Below are the code and all the weights of a small trained network. Each question names an input and a target symbol and asks about switching units off, where a switched-off unit gives its printed mean instead of its output.

import numpy as np


def w(rows, s, z=0):
    codes = np.array(rows[::2]) - 128.0
    scale = np.full(codes.shape[1], s)
    scale[-1] = z or s
    return codes * scale


def norm(h):
    return h / np.sqrt((h * h).mean(-1, keepdims=True) + 1e-5)


def f(y):
    return np.maximum(y, 0)


def softmax(a):
    e = np.exp(a - a.max(-1, keepdims=True))
    return e / e.sum(-1, keepdims=True)


def log_softmax(a):
    a = a - a.max(-1, keepdims=True)
    return a - np.log(np.exp(a).sum(-1, keepdims=True))


def net(x, mask):
    ids = ['βεζπτψ'.index(c) for c in x.split()]
    T = len(ids)
    res = E[ids] + P[:T]
    q, k, v = (norm(res) @ M[0].T for M in (Q, K, V))
    z = softmax(np.where(np.tri(T) > 0, q @ k.T / 4**0.5, -1e9)) @ v
    res = res + np.where(mask[0], z, O[0][:, -1]) @ O[0][:, :-1]
    y = f(norm(res) @ A[0][:, :-1].T + A[0][:, -1])
    res = res + np.where(mask[1:17], y, B[0][:, -1]) @ B[0][:, :-1]
    return log_softmax(norm(res)[-1] @ U[:, :-1].T + U[:, -1])


Q, K, V, O, A, B = {}, {}, {}, {}, {}, {}
E = w([
[164,254,178],'β',
[92,179,115],'ε',
[122,140,229],'ζ',
[139,193,122],'π',
[121,136,216],'τ',
[153,132,198],'ψ',
],0.008)
P = w([
[139,92,111],'0',
[136,142,111],'1',
[86,170,229],'2',
[205,175,163],'3',
[142,119,98],'4',
[107,170,206],'5',
[71,118,82],'6',
[145,121,91],'7',
[122,235,135],'8',
[43,9,78],'9',
[142,122,87],'10',
],0.016)
Q[0] = w([
[193,129,143],'H0',
[250,125,144],'H0',
[131,120,186],'H0',
[181,138,109],'H0',
],0.025)
K[0] = w([
[224,75,157],'H0',
[252,88,151],'H0',
[151,71,241],'H0',
[155,127,105],'H0',
],0.015)
V[0] = w([
[66,2,188],'H0',
[161,59,35],'H0',
[122,168,94],'H0',
[44,168,73],'H0',
],0.0073)
O[0] = w([
[232,137,244,80],'H0',
[138,2,51,53],'H0',
[41,114,114,102],'H0',
[54,114,202,2],'H0',
],0.0075,0.0024)
A[0] = w([
[104,102,92,8],'N0',
[165,84,76,154],'N1',
[139,163,185,175],'N2',
[193,207,89,136],'N3',
[166,165,87,97],'N4',
[82,126,99,29],'N5',
[54,152,131,239],'N6',
[100,44,203,211],'N7',
[99,231,171,4],'N8',
[87,52,120,83],'N9',
[66,70,171,232],'N10',
[145,8,125,94],'N11',
[70,135,166,167],'N12',
[136,160,75,134],'N13',
[187,160,148,160],'N14',
[135,189,144,33],'N15',
],0.014,0.0032)
B[0] = w([
[81,163,144,146],'N0',
[32,110,172,183],'N1',
[84,110,66,217],'N2',
[97,69,104,254],'N3',
[78,76,177,188],'N4',
[93,169,133,151],'N5',
[178,111,210,215],'N6',
[43,254,88,185],'N7',
[157,162,62,227],'N8',
[151,188,145,167],'N9',
[177,28,124,191],'N10',
[225,189,97,171],'N11',
[194,34,180,189],'N12',
[170,121,162,184],'N13',
[58,149,98,219],'N14',
[150,119,147,182],'N15',
],0.0085,0.0077)
U = w([
[146,183,174,131],'β',
[95,181,154,75],'ε',
[164,160,141,138],'ζ',
[5,147,124,5],'π',
[244,65,149,42],'τ',
[113,39,73,185],'ψ',
],0.018,0.0021)

Each question gives the input, a string of symbols that net reads in full, and the target symbol t.
The units are the heads (4 rows each of Q, K, V and O) and the neurons (one row each of A and B). Each row of codes is followed by its name. A weight is (code - 128) times the scale printed after its matrix; where a second scale follows, it is the last column's (O, A, B and U).
mask holds one flag per unit, heads first, then neurons. A switched-off unit (its flag False) gives its mean, the last column of its rows in O or B, instead of its output. The means were averaged over made-up inputs and are rounded, as every weight is.
A unit's drop is (log p(t) with every unit on - log p(t) with that unit switched off) / (log p(t) with every unit on - log p(t) with every unit switched off).
The circuit of an input: a set's keep is (log p(t) with only the set's units on - log p(t) with every unit switched off) / (log p(t) with every unit on - log p(t) with every unit switched off). Starting from the 12 units with the biggest drops (on a tie, the unit counted first), units are removed one at a time, each time the one whose removal leaves the highest keep (on an exact tie, the one counted first), for as long as the keep stays at least 0.8.
circuit, biggest first: the units of the circuit, biggest drop first
unit that matters most: the unit with the biggest drop
k most important neurons: the k neurons with the biggest drops, biggest first
drop when u is switched off: that unit's drop, to one decimal
input ψ τ π ψ ε τ ψ ψ τ π, target τ: 4 most important neurons : N10; N12; N11; N14
input π β ψ ζ β, target ψ: 2 most important neurons : N7; N14
input τ ψ π β ε π ψ ψ ε τ, target τ: unit that matters most : N10
input β β ψ τ π π ψ β ψ ψ, target τ: circuit, biggest first : H0; N11; N14
input β τ π π ζ, target π: 2 most important neurons : N14; N12
input π ψ τ ε, target ψ: circuit, biggest first : N3; H0
input τ ε π π β π β ψ β ψ, target π: 3 most important neurons : N7; N9; N5
input β π ε π β, target π: 3 most important neurons : N12; N10; N11
input π ε ζ ψ, target ψ: 2 most important neurons : N3; N7
input β ε β ψ β ψ ψ, target τ: 4 most important neurons : N12; N10; N14; N6
input π π ψ π, target ψ: 2 most important neurons : N3; N7
input β β ζ β ψ ψ β β τ π, target π: 3 most important neurons : N7; N5; N9
input ψ ψ ψ π, target τ: 2 most important neurons : N7; N3
input π π ε π τ, target π: unit that matters most : N14
input β ψ τ β, target π: 2 most important neurons : N3; N14
input ψ β β ε ψ τ β ψ ψ, target π: drop when N12 is switched off : 0.3
input π ζ ψ ψ τ τ ψ ψ β ψ β, target ψ: drop when N1 is switched off : -0.1
input β ψ β ζ, target π: drop when N3 is switched off : 0.1
input ζ π τ π β π ψ ζ β β, target τ: drop when N14 is switched off : 0.2
input π ψ ψ ε β ψ ψ β ζ β, target τ: unit that matters most : N10
